Stage of each row:
[ 173  -53   66  104  -32   35  192   78  157  -58   42   99  -10  207
   -2  -17   77  256  226  237  266  259   15  -83  168  190   31  -67
   30  152   51  190   78   82   90   55   97 -172  -66   93 -182 -212]
14
[   9 -181  110 -260  198 -115  -21 -248 -129  -50 -432  126 -257  -52
  281 -118 -474 -454  -55 -229   65 -172  -95  -86 -237  -19   39  127
   57  -26  149  296 -384   30 -133  102  -45  204   97 -174  250  254]
18
[   1 -197  -20 -389   22   26 -171 -375  326 -270  -34  130   31   58
 -254  106 -449  -14  -35  -10 -178 -369   60 -376  -25  -72  -66  126
 -298   77 -175  490 -178  172   17   62 -207  122  -75  252  214  438]
23
[ -90  -75  -34  384   45   79 -101  191   54  -62  201 -107  221   39
   19   37  223   -7  190  215  -48   36  -53 -123   51   33   62  -58
  136  185   63  276  120  -44  123   29    4  314  -10  -19   46 -152]
12
[   1 -319   38 -460   18 -169 -128 -494  -89 -226 -436  152 -244  -98
   28    4 -683 -460 -207 -107 -183 -347  -20 -258 -285 -181 -129  276
 -246   59   34  328 -285  101  -53   57 -182   87  -26  -51  207  540]
23
[ 144  -90  -16  207  -88  -32  188  130  107   18  136   18  -34  163
   23    7  165  219  240  301  247  353   39  -65  122  154   40  -51
  162  164  113   28  118    5  158   18   71 -154  -40   79 -176 -216]
13
[ -31  143   56  321   20  -27  -83  129 -407  188    7   22 -169 -218
 -107 -146  -10 -393  -62  150 -351 -324 -196   93 -350 -367  -96  128
  203  -13  429 -241  -23 -249  132   62  -54  111  121 -741  -14  290]
3
[ -31  176   12  307  -42   19  -47  129 -298  193   28   18 -153 -140
  -68 -143   47 -254  -11  182 -304 -282 -180  137 -243 -279  -92  117
  152   -5  311 -157   33 -184   85   36  -19   35  101 -567  -46  172]
4
[ -60   90   76  259   -5  -43  -80   71 -438  122  -87   45 -186 -200
  -15 -145  -59 -406  -33   86 -292 -234 -159   93 -332 -273  -68  125
  188   48  401  -98  -10 -163   88   62  -15  187   96 -677   12  270]
5
[  -3  105   37  333   40  -32  -55  161 -459  217  -39   33 -273 -220
   29 -169   58 -403  -78  179 -291 -348 -254  153 -393 -338  -76  167
  153  -73  520 -297 -109 -279  167   77  -39   77  210 -880   -9  293]
0
[ 193  305  110  227  -92  195  143  230   45  105  256  217  -82  125
 -369 -111  216  381  150  384  -96 -181 -114   94   38  -67  -86  -26
  -87  -17  234 -109  108  -40  205   98   65 -345   24 -457 -298   66]
1
[ -82 -150   17  282  -37  -91  -50   47 -416  -18 -228  -28 -138 -142
  292  -79   -8 -402   55   67  -91   33  -98   41 -210  -49   15  129
  148  200  314  166   56  -40   53   36   72  315   60 -423   42   50]
10
[ 119  274   76  266  -59   53  129  321   84  237  473  106  -69  111
 -395  -82  285  375  169  488   32  112  -82  114  -57  -56  -69 -167
  281 -140  285 -437    1 -173  302   70    2 -446   33 -327 -260    5]
0
[ -95   12   76  241  -22  -82  -84   44 -490   90 -186   23 -207 -202
  124 -145  -87 -466  -22   40 -239 -154 -146  115 -334 -205  -48  136
  209   88  387   -4  -11 -111   47   57   20  254   92 -624   51  230]
6
[ -77 -127 -131 -340  -31  -55  -68 -350  237  -42 -247   -6 -160   38
  169   -2 -419 -169 -118   27 -107 -310  -80  -46  -36  -47 -141  204
 -204  -87 -275  339 -239   94 -201    1 -131 -128    7  398  176  149]
22
[-132  266   38  376   27  141 -165  252  -26  130  346  -25  142  -43
 -305  -64  202   10   93  264 -331 -263 -153   36  -95 -204  -68  -77
  199  -23  155  -24   74 -156  134   50  -47  123   26 -339   -1   87]
4
[ -43   22 -139  364  -91  107  -78  164   90   51  345  -86   85   22
  -82   47  281  119  242  176 -115  -21   31  -65   61   11   81    7
  179  195  132  171  175  -14  184   23   -7  329   61  -91   72   33]
8
[  10  284   89  303   -4   73   34  340   22  220  397   61  -21   77
 -296 -110  282  256  129  462  -55   12 -162  164  -96  -81  -81 -170
  266 -175  243 -337  -29 -190  230   74    7 -346   42 -355 -197  -38]
0
[-235   54   67  350   12   99 -166  233  -11  -74  174  -62  235   42
    2   -9  210   41  205  243  -90   87  -95   31   17   85   15 -165
  189  104   12  334  121   22   58   54   70  244  -67  -27   20 -182]
9
[ -64   11 -122    2   92   40   22  -44  218  121 -125  -95  -87   87
  351  -68  -74 -111   49    8   64 -160 -152   89   74   67    2   71
   50 -108 -173  293 -200   -6 -214   15  -14   10  101  293  153 -185]
17
[  50 -193   65  145   94  -68   27  -27 -255  -63 -288   28 -134  -65
  255  -72 -129 -374   30   -4   18  -52 -104  -86 -144  -54   35  136
   47  163  255  216  -65  -43   18   60   27  245   53 -323   40   40]
14
[ -52   10 -270  414 -192   48   66  149   18  170   81 -202  -90   35
  330  -13  323   15  166  256  -32   25  -76  167  126   54   -5  144
   81  130   -3  138  211  -32   -9  -50   70   69   90   95  -25 -266]
10
[  10 -179  106 -323  184 -104  -29 -300  -65  -74 -415  149 -255  -35
  241 -101 -512 -405  -58 -242   60 -194  -74  -99 -220   -7   33  127
   21  -37  107  333 -396   67 -144  107  -60  184   92 -111  254  294]
19
[-136  -25   69  254  137   43  -78  166   70  -48   63  -71  200   86
   90  -24   85  -43  134  203   43   80 -133  -43   33   64   10 -139
  170   32  -27  268  -23  -49    0   40   25  109  -51   87   21 -254]
14
[ 163  -46  105  151 -125   72  205  124   99 -130   60  150   12  233
  -49  -10  151  373  289  301  251  329   41  -59  201  252   29  -89
  -36  238   82  268  206  161  136   62  160 -168 -115   33 -263 -221]
12
[  86  -43 -216 -168   30   49   62 -195  397  107  -32  -26 -180  119
  211    1 -155   23   77  -89   85 -241   -6  -64  127   71   52  163
  -45  -51 -157  301 -225   64 -145   25  -87   48  150  354  226   67]
19
[ 203  -30  170 -200   70   72  189  -71  264 -124  -97  248  -66  256
  -30  -55 -165  278  200   40  313  110   26 -121  167  244   57  -83
  -73   63  -22  382 -123  197  -19  115   87 -171  -51  140  -79  -51]
17
[ 199  -48  108  -23   11   24  216   30  223  -49   29  155  -43  239
  -31  -29  -18  293  221  182  329  265   32  -93  160  222   44 -101
   59   97   42  182  -19   92   62   77   79 -227  -63  147 -151 -168]
15
[  22 -222   22  223   58 -124   32   -5 -350  -11 -290  -24 -167 -108
  319  -77  -92 -454   16   41   11   25 -112  -37 -202  -81   13  158
  126  165  309  106  -33 -103   37   30   28  230   74 -366   31   13]
13
[ -67  136  -75  360  -38  114 -133  186   34   95  378  -51  102  -31
 -228    5  226   42  177  172 -239 -151  -23  -52  -39 -114   31  -11
  228  118  179   55  114  -83  184   42  -56  301   67 -253   79  140]
6
[ 125  -46  122  164  -83  103  155  106   56 -169  -21  143   46  205
   -6  -24  125  289  252  261  180  203   -9  -64  190  223   23  -64
 -121  242   58  375  195  172   92   74  166  -81 -111  -15 -226 -209]
12
[  27  -63 -196  343  -79   22  104  106   40  113  -17 -160  -69   52
  329  -19  203  -55  119  216   38    8 -103   66  114   27    1  140
   32  121    3  144  116  -64  -21  -34   43   30   79   91  -46 -281]
13
[-114  -83   53  238  -32 -102  -71   51 -453   18 -210   -2 -165 -153
  233 -111  -44 -419   44   57 -122   18 -109   92 -269  -82   -7  106
  214  144  339  106   16  -53   50   51   65  280   62 -477   52  113]
8
[ -42  271 -162  402 -126   66   16  203  -61  331  213 -117 -127  -53
  -12 -106  236  -47   46  302 -257 -235 -169  238  -67 -224 -114  110
  181  -69  121 -216  108 -204   39  -27  -23 -119  125 -231  -73  -36]
4
[  98  -22  104  166 -128   18  176  164   77  -76  119  107   20  218
  -37  -16  171  359  287  345  271  444   33   -1  150  260   15 -154
  108  182   79  155  176  120  144   53  155 -223 -124   75 -262 -263]
11
[  70  -71 -207 -263    0   -1   68 -265  367  100 -103  -10 -238  101
  223   -6 -256  -18   27  -78   77 -231   -8  -43   75   57   14  186
  -68  -73 -178  274 -262   82 -164   18  -98  -39  125  381  218  101]
20
[ -66 -125   26 -383   91   19 -160 -308  343 -202  -55  114   47   95
 -147   49 -427  -10  -16  -19  -76 -260   -2 -256  -21   10  -53   23
 -156  -31 -212  475 -257  163  -67   76 -156   62  -66  321  226  281]
22
[  90  -38  147 -306  108 -102  145  -77  343   21   70  163  -94  239
  -63  -43 -245  233  166   88  415  359   51  -77   24  241   36 -217
  298 -123  -38   58 -313   72    3   93  -11 -329  -55  349   13  -59]
18
[ 148  -40  127 -117   59  -98  219   37  283   38  125  122  -70  249
  -66  -40  -79  287  220  210  450  475   48  -60   68  244   37 -224
  325  -47   26  -41 -164   24   75   69   38 -376  -71  284 -118 -192]
16
[   5 -178  118 -338  194  -99  -48 -300  -64  -92 -414  162 -232  -31
  210  -95 -525 -404  -54 -243   53 -205  -70 -120 -221   -7   33  115
   11  -27  100  359 -403   83 -135  107  -65  197   80 -118  260  313]
19

Levels:
[ -47   -1 -292  438   33 -326  299   16  381 -301 -106  283   81  220
 -249   29  130 -379   48  -27   35  396   51 -170   88  200  145  105
   37   72  289   73   70 -377   38  369  227  -43 -129 -279   20  363]
22
[  70   69  192 -200 -113  233   80 -111  187  165  -64 -284 -281  -59
  -42  -60  -20   24   62 -105 -296  164  -78   76   27  -61   47   19
  261  251  -96 -465  -23  -50 -294 -163  -45  168 -225  281  -76  177]
9
[ -21  -72  113  215   73 -127  228  -11   67    1   75  133 -137  -57
 -154   10 -110 -188  -38    7  135   62   12  -41 -168   78  237  -13
  -67   52  266  -11  -31  -78  174 -138  192 -301  -29  -72   49  108]
9
[  37   87 -275  376  -15 -144  270   23  354 -155 -146  248   10   86
 -211   87  139 -327   79   17  -39  403   37 -263  108  221   77  105
    2   94  202 -201   28 -359 -107  286  152  -21  -98 -199  -55  249]
21
[ 159 -368   33  230  218  258   31   95  148  328   11  292  -95   25
 -251  365  -11 -198 -205 -169   16  227   27 -194  -68  106  -99  -67
 -233  208  -33  -65  -63  -12 -132  -28 -111 -167  141 -151  -64 -223]
12
[  56 -188  127  186   31   69   65  -37   71  180    4  119 -132  -29
 -174   32 -124 -184  -44  -86   35  194  -10  -53 -128   99  -37    2
  -75  167  100  -60  -30   30   20 -155  -12 -208  -53  -12   16   15]
11
[ -24 -492  187  109  243  -10   81   -2  232  174  142  211   38  161
 -203  220   -8 -159 -188 -200   33  169   65   20  -79  -53   23 -106
 -127  172   97  213  -22  -25  -31   -6   22 -152   46 -139   29  -44]
11
[-297 -133  626  213  -61  -16  309 -203   46  458  122  493  196 -480
  -90   -1 -178 -435  306  135 -152  336  280 -279 -240  359  309 -117
 -444   88  138 -474   74  -41 -748   50 -158 -392   68   29  128  321]
6
[ 275 -139 -418 -245   63  -15   45  209  293 -286  -50 -396 -134  455
   26  206  236  352 -251 -194  -23 -188 -233  238  252 -404 -230  -21
  433  107  -18   80 -132 -170  309  -28  265  332 -111   26 -160 -259]
17
[   8  -27  107  -11   67  -15  245   46  164  -19   70  -33 -150   19
 -106  124   -4  -56  -73  -15  -28  -21  -37   55  -78  -19  255  -68
  102   81  103 -149    1 -122  -19  -43  154  -64  -32   36  -25   78]
8
[   0 -449   22  124  181  178   27  281 -408  426    3  363  172 -247
  -11  340  -31 -138   28 -200  -22 -132  143 -321   18  131   48 -216
 -530   38 -259  -98  -66   26 -580  145 -333  -77  356  -74  168 -215]
3
[  50  101    3  -48   88   52  320  184   -4   14   34   -7 -173 -158
  -28  237   52   -4  -21   36  -44 -182   -9 -107  -19   13  401 -102
  -17    0   24 -376  -46 -203 -177    3  135  -27  112   39  -39  -15]
6
[  80 -194  -70    6  -33    9   92   14  328   39  -43   32   88  164
  -47  141  115   -1  -15  -79 -116  195  -18  -12  122  -54 -231  -22
   75  152   19 -141  -45 -132 -200   91   43   92  -70  -21  -88  -51]
18
[ 212 -208 -129   16  114  170  -51   25   53  149  -70 -106 -242   56
  -87   74   12   36 -104 -225    6   95  -68  -89   59 -127 -147   35
   16  186   16  -79 -166  -50  140 -248   35   -2  -63   17  -66 -168]
13
[-186 -103  338   87  -71  -93  277   10 -149  211   96  254  149 -323
   21   19 -131 -192  202   90  -44  -42  131 -117 -152  192  263 -148
 -272  -13   56 -286   31  -12 -471   46  -64 -244  100   65  154  152]
5
[ -78   65  123   64   35 -114  334   73  -83   23   72  104  -70 -255
   -3   67  -40 -107   96   85   48 -129   66 -141 -101   76  435  -85
 -137  -51  168 -283  -44 -166 -138  -52  160 -208   80   13   58  101]
6
[  37 -422   46  214  220  -40   13  -33   45  190   62  220  -36   29
 -153   78  -60 -161  -95 -200  158  174   74 -130  -67  -36  -52  -19
 -244  123  196  185 -123  -31  173 -183   64 -274   26 -161   59  -97]
13
[ 122 -385 -325  121  -69  -28 -187  409 -790   37 -129  -28   78    9
   88  -11 -200   71  -13 -285  183 -485 -138   35   10   16 -307 -134
 -199  -25 -299  357  -70  283   51   -1 -280    1  159   47  329 -239]
1
[ 266  -45 -247 -118   -1   63  -23  118   64 -172  -66 -405 -353  281
  -61    6   -2  211 -217 -186   54 -155 -258  238   49 -251 -149   37
  384  149    8   73 -114    8  461 -264  186  126 -180  105  -69 -141]
12
[  95 -190 -199 -327   62   35  -21  242 -373   -1  -46 -358  -91    1
  201   30   71  297   19 -291  -85 -436  -76   50  211 -331   74 -116
   84   19 -223  -54 -154  -52 -114  -90  -29  296   32  197  111 -125]
3
[ -40 -371 -109  120   35 -113  -81  185 -709  188  -54  102  109 -241
  122 -114 -168  -39  169 -250  153 -281   74 -197   23    4  -28 -102
 -410  -49  -87  165 -137  105 -102 -110 -191 -144  142   19  332  -73]
2
[-137 -127  147  101   26 -188  275  144 -241   59  108  209  130 -220
   29   76  -97 -122  103   54   99 -225   89  -91 -127   99  303 -158
 -255  -93  109  -75  -17  -46 -193   32   54 -254  156  -20  175   44]
4
[  11 -195   25  197  -77 -161   31 -109  -21   68  -12   84   11  -48
  -23 -187 -140  -99   85  -46  157  125    9  -47  -86   12 -191   48
 -114   62  261   51 -120   26  216 -255  109 -297 -122  -24   80   -2]
15
[  55  122  153  200   -5  159  385  192  128  124   46  280 -109 -183
 -205  387  -55 -234  -76  194  -46    1  -19 -120 -212  328  300 -138
 -103   48    2 -455   90  -79 -354  146   -5 -214  185  -40  -77  -19]
7
[ 122 -157   -2  157  102   82   57   15   51  123  -10   53 -216   -3
 -167   75  -68 -121  -94 -124   69  126  -32  -87  -72   22   -1   17
  -51  149  106  -50  -85  -32  139 -187   57 -169  -35  -41  -14  -53]
11
[-106  -33  196 -143  -55 -249  238  -57  130 -187  114 -220  -65  101
    7 -144  -50   50   13  -13   -8 -127  -62  287  -74 -165  232  -53
  271   42  197   31   12  -66  134 -116  262  -34 -192  131   71  231]
8
[  47 -221  202  286 -137  124   23  -63   43  332  -41  293   47 -121
 -153   29 -199 -252   44   17   -1  295    7 -102 -190  275 -328  -16
 -205  177   29 -172   -3  152 -221  -87 -179 -304  -15   -4   34  -54]
14
[ -39  158   86 -168  -66 -100  262   16  -63  -77   27 -229 -173 -165
   96 -101  -16   75  138   29  -64 -187  -28   31   -5 -102  353  -37
  133    2  105 -331  -65 -152  -69 -152  194    1  -99  189   34  170]
6
[   1 -351  137  202   80  -38    3  -99   28  212   35  177  -23  -18
 -128  -43 -128 -182  -15 -149  106  221   54  -90 -111   26 -114    6
 -188  152  174  105  -89   39   91 -209    8 -278  -51  -77   80   -9]
13
[  77  -90   -1 -143    2  221  121  260 -219  200  -32  -44  -43 -152
   60  256   29   74   24  -96 -173 -240  -24  -81   59    6   97 -162
  -79   63 -280 -359  -33  -22 -512   81 -180  146  163  150   30 -128]
4
[-124   47  134  -85 -128 -291  293   78 -128 -179   99 -118   24  -75
   96 -114 -102   46  102   86   53 -327  -50  189 -111  -57  284 -111
  108  -86  153  -64    5  -34   18  -57  202 -113  -48  132  140  158]
5
[ -46   24  114 -112   30  -74  286   73   43  -38   82  -82  -94  -88
   15   80   29   25   33   11  -55 -159    0   29  -27  -75  361  -98
   73    7   81 -246  -29 -157 -143  -32  167  -16    2   94   15   95]
6
[ 111 -409   25  129  164   97   -4   52  132  197   38  147  -41  134
 -165  209  -20  -83 -181 -191   51  138  -16  -30  -41  -36 -175  -58
 -108  176   27  118  -77   22   35  -85  -19 -123   37 -105  -13 -182]
13
[  66  198  -71  100 -351  -21  137  -93  235  -42 -182  -67  -21  -21
  -22 -153  -11  -95  214   99 -168  287  -83  -21   50  151 -247  108
  200  137   69 -441    9 -101 -213   34   34   31 -256  130  -66  194]
19
[ -57   29 -278  411  -23 -344  286   -5  378 -345 -114  218   76  244
 -241  -35  112 -361   64  -26   14  392   24 -101   94  189  118  114
  108   76  288   88   94 -348   63  363  235   -9 -192 -236   36  415]
22
[  78 -430 -180  138 -101   89 -220  324 -769  249 -147   71  121 -107
   73  -16 -220  -14   74 -302   72 -307  -59  -63    7  104 -353 -135
 -309   39 -372  204  -57  307 -245   16 -435    0  158   86  329 -192]
1
[  18  157  112 -143 -178  107  225  128 -124   65  -32 -144 -107 -204
   71   55  -50   55  119   66 -178 -207  -73   38  -34   61  170 -104
  103   45 -140 -490   17  -26 -407    3  -49   68   -3  248   14   68]
5
[-108   -8  157  -37   43 -185  307   25  -11  -46  115   -2  -36 -136
   23    4  -14  -39   79   30   23 -144   48   -5  -63  -45  403  -89
  -21  -32  185 -166  -35 -159  -67  -60  207 -139    2   47   76  146]
6
[ 169  -55  -84  224 -126   37   43   55  -29   45  -78   44 -143    0
 -107   -4 -148  -81  -48   13  131   40 -127   -6 -135  117 -248   30
    1   97  100  -72  -64   89  212 -194   33 -236  -61    0   -3 -126]
14
[ -34  -87  208 -289   11   54  219   46  237   14   86 -206  -57   85
    3  150   82  110  -48  -82 -242  -94  -46  204   36 -173  206 -136
  248  129  -87 -238   24 -104 -331   54   64  200  -59  181  -43   91]
7

Levels:
[ -16  153 -236 -177  -92  -83  173  141  109   90  183 -175 -100   70
   18  244  -80   55   75  319  159   82  189 -132   93  -78  -42  288
  -24 -210   80  -85 -211  102 -156 -272  273  -31  324  -75   31   -1]
14
[ 300   81  -35 -140  120  231   14  192  236  -77  412  -47  109  137
  405 -100 -110 -303  -57  250  353   70 -100  113  228 -197   86  140
  -44  150   13  -20  -74  -37 -275 -359   28  -76  217  -72 -276  -82]
18
[ -80    9   41  -97 -163   13   65  101  285  370  188 -146   15   15
   66  -74   34  -74 -291  -30  138  110  -63  -27    1  -17  158  147
  107   51  362 -150  -26   20 -211   22  350  157   43  -68   24  -53]
8
[ -25 -298  242  264   29  273  -96  229  -95   29 -129  373  257   69
 -262 -102 -336   -1  269 -294    9  149  -73  281   94  178 -210  135
  207  194    2 -140 -225 -492  328  261 -328  -84  -58 -125  231   39]
2
[  10 -233  129  315  -65  222   26  246   11 -160 -145  467  171   21
 -289  -45 -145   21  103 -134  107  164  -42  211  126   75  -86  194
  118  143  -87 -196 -240 -436  163  210 -239 -156 -219  -55  328   -8]
0
[-126  193 -128 -244 -141  -92   60  -16   73  396  105 -314 -128   17
  -75  159  -49   53 -196   90 -131   60   46 -362   35  160  -79   94
  -92 -117  174 -108   73  150 -159  -25  324  233  115  -17  -93  -38]
8
[ -16  -60   80   31  -54   29    6  154  332  312  235   76  175    5
    4 -123   45 -166 -262  -89   98  139   63   62 -110  -67  189  114
  154  150  394 -150  -27  -43 -202  162  350   46  -82 -107   -1  -46]
7
[-137 -227  226  278  -83  173    3  179   86  100 -139  349  339  -34
 -223 -191 -130 -186    1 -333  -79  156  126  145 -108   15  -25   10
  303  216  250  -63   70 -208   75  325   -9  -20 -172  -64  172  -33]
5
[  36 -237  219  158  -15  219  -74  188   -1 -120  -34  257  247   79
   38 -200 -222 -234  203 -156   89  113  113  257  197  -81 -195  124
  314  203  103   -8  -33 -110  110  -57 -173  -84  105 -145   14  -61]
13
[-113 -242  263  122 -177  201   -8  107  179  132  -37  137  196   -2
   15 -260  -35 -265 -227 -275  101  109  -44  135  137  -62   -4   48
  344  278  365  -75  181  -71  -53   88   29  110  -90  -91   41 -122]
9
[  91   59   67   38 -163  341  148  113   37 -343 -101   41   92   22
  279 -250  -74 -363  -80   66  140   41  -96  -48  326 -169  -44  -39
   42  124 -198  121  277   77 -202 -334 -223   18   33  135  -87 -159]
18
[ -83  292 -159  -95 -268 -169  157   58   10   87  -89 -201 -168  -39
  -35   53   68   73  -30  173 -200   78  256 -374   -2   34  -30  119
 -135 -297 -110  -28   -8  355 -198  -99  344  108   44  123   74  -24]
12
[-151 -236   95  151 -103  155  107  253  103  196  -25  184  163   39
 -224   36 -227   79  135 -156  229  148  -64  269   -9   39   10  243
  255   60  249 -175 -317 -426  176  164  -37  -55  119 -131  368   58]
3
[-141 -180   24   92  -17   76   92  217  209  276  121  178  228   31
 -221   98 -158  -35    5 -100  163  153  101  161 -118  -22   51  199
  251  105  415 -160 -178 -299   27  192  166  -67   94 -175  199   32]
5
[ 114  230   24  -57 -151  258   86   45 -104 -287 -161 -108  -11   19
  270 -235  -95 -280  -26   97  -99   16  -74 -262  303  -17 -146 -112
 -148    9 -398  150  318  215 -192 -314 -202  110   11  221 -177 -146]
18
[  85  410 -170 -317 -201   92  180   27  -28  -37   27 -463 -265   62
  339  -22  -65  -42  -52  334   38    6 -159 -363  295   25  -40   56
 -302 -225 -339   61   78  284 -279 -476   52  189  262  199 -135  -85]
17
[-205 -217  265  196 -109  246  -30  130 -183  130 -322  182  219   22
 -266 -142 -356  -21  238 -388 -176  111  -38   93   40  225 -270    1
  249  123   43  -30   15 -291  320  257 -287   83   11  -30  240   17]
4
[ -39 -278  128  156   13  152  -42  163   56  -44   24  303  272   63
 -121  -22 -191 -227  107 -129   85  117  224  185  150  -90 -217  147
  355  221  281  -55   18 -139   85   23  -62 -107   76 -217   -8  -66]
12
[-268  249 -167 -185 -292 -116  207   -8   24  360  -99 -327 -180  -47
 -182  184  -13  135 -179   72 -194   67   70 -453  -40  173  -41   67
 -105 -239   89  -82  101  178 -153   21  331  254   80   97  109  -22]
7
[ 146  -64  -68  100  119   79  -38  249   67   36  187  292   67   93
 -254  181 -173  154  131  111  133  159  -10  117   63  140  -67  298
  -97   28  -90 -276 -453 -431   82  139  -45 -178  -70 -142  160   58]
0
[ 298    1   55  274   25  299   59  262  205 -119  192  234  346  -54
  231 -262  -34 -292   46  -35  185  -43   76  178   78 -219  104   -8
   83  109  -52  138 -111  -90 -103  -25  -55 -151   -1  139 -190   95]
23
[  71  407 -186   69 -299   92  264   69  -41  -18 -146 -244  -73 -160
  108  -54   56   27  -25  111 -182 -146   75 -445  116   18  -25  -94
 -251 -342 -382  218   39  278 -152 -127   60  132   46  436 -110  131]
24
[-139  -21  106  179 -178  169   10   91 -329  -59 -451  157   -5   -7
 -368  -19 -270  167  248 -194 -317   97  -39 -163  145  353 -344   27
  -58  -75 -368  -67  -45 -219  296  203 -342   75 -144  119  287   19]
1
[ -71  -99  -15   16  -68   91   93  233   71  247   73   32   -5   84
 -191  149 -230  224  155    3  234  137 -141  161   55  134   -9  312
   51  -67  102 -230 -453 -407  147   72    2  -26  185 -116  324   97]
2
[ -57  117  -86 -191 -135  -83   63   62  148  320  182 -248 -107   41
   29   92  -21   29 -137  120   43   83   61 -173   70   38  -11  191
   -8  -99  207 -124  -79  132 -166 -101  341  143  177  -65  -45  -26]
10
[ -16 -307  211   94    6  206  -83  173   87   66   89  190  237   99
   -1 -108 -227 -204   87 -174  190  115   49  291  207  -68 -173  181
  375  253  332  -83  -57 -194  109  -25  -85  -36  162 -244  -10  -59]
11
[-118  127   10  -90 -192   10   13    1 -234   75 -229 -190 -105   31
  -79   16 -194   39  164  -24 -280   44  119 -299  189  197 -339   47
  -28 -157 -156   24   91  192   77 -101  -30  178  155   50   -5  -35]
12
[  59  392 -185 -196 -213  -29  173   55   -1  -73  -18 -290 -201    6
  197  -10   29  -38  -46  306  -91   42   80 -387  135   -5  -11   64
 -270 -257 -312   36   70  361 -301 -318  201  109  108  196  -71  -76]
16
[-192 -285  182   72  -96  215  -21   46   29  113  -84  148  200   35
 -170  -30 -203 -222 -101 -249   22   83   19   35  231   31 -257   44
  364  282  367  -60  253 -161   94   56 -129   95   43 -167  -14 -115]
9
[-211   83  105  -20 -267   60   26  -43 -108  188 -281 -139  -25  -47
 -124 -124  -78  -76 -151 -196 -340   64   15 -349   85  203 -191  -90
   26   -8    8    2  329  164  -29  105   47  284 -107  111    9  -97]
8
[-310  183  -50  -71 -399  -35  197  -58  -38  199 -311 -229 -148  -91
 -179   21   32   11 -253  -62 -291   59   65 -484   55  151 -100  -38
  -22 -156   30  -11  330  259 -140   33  198  297  -79  174  118  -95]
8
[-187 -202   81  -15  -87  146  103  207  138  371   82  -24  110   74
 -129   66 -268   72   84 -138  272  128 -131  231   17   53    7  245
  266   63  392 -163 -271 -370  141   74   41   43  285 -179  268   56]
5
[ 120  464 -124   -2 -329  117  251   92  -23   -3 -134 -361 -142 -127
  290 -204   57   37    4  126 -119 -120  -66 -374  109   23   82  -80
 -312 -371 -474  212  -29  312 -189 -204   73  175   84  477  -60  121]
23
[ -60 -280  192   49   62  194  -89  146  165  292  179  152  287   82
  -80  -69 -221 -194  -55 -229  138  124  -27  226   55   21  -75  116
  312  302  457 -134  -16 -291   69  152   16   29   84 -244  -37  -37]
7
[-115 -111   29 -138  -37   81   36  134  203  446  236 -140   69   87
  -44   98 -194    3  -81  -46  226  111 -106   96   45   46    9  218
  184   83  451 -170 -150 -221   -2   13  180  105  265 -203   45    5]
7
[-257  110    3  -61 -268   14   87  -54  -96  203 -258 -163  -58  -50
 -200   21  -80  -23 -155 -114 -326   58   79 -414   78  202 -213  -55
    6  -62   40  -11  315  166  -43   77   91  263  -51   98   21  -83]
8
[-184  190  -35   52 -291   18  124   68 -273   74 -422  -73 -172  -42
 -325   54 -163  289  162  -60 -339   90  -23 -340   36  360 -209   56
 -204 -282 -394  -83  -97  -41  152  146  -98  158  -91  209  331   43]
2
[-144   79   32   -5 -217   32   40   17 -236  -26 -307  -78  -49    1
 -117  -23 -176  -10  168  -61 -300   53  174 -273  176  152 -344   18
   26 -125 -174   54  153  192   85  -76  -75  133   80   72   39  -54]
12
[ 152   25  -99  -10  -23  158  163  203  294 -211  261  125  132   52
  220  -21   25 -321 -146  260  345   94   87   70  171 -314  125  162
   79  113   99  -28   27   17 -335 -306  117 -145   92  -49  -99 -122]
17
[-117 -220   29 -111  -83  111   76  149  166  234  200  -88   34  127
    4  137 -210  -31   20   20  390   90  -55  206  259  -75 -104  324
  324   87  451 -144 -191 -198   48 -197   65   26  404 -271   77  -25]
11
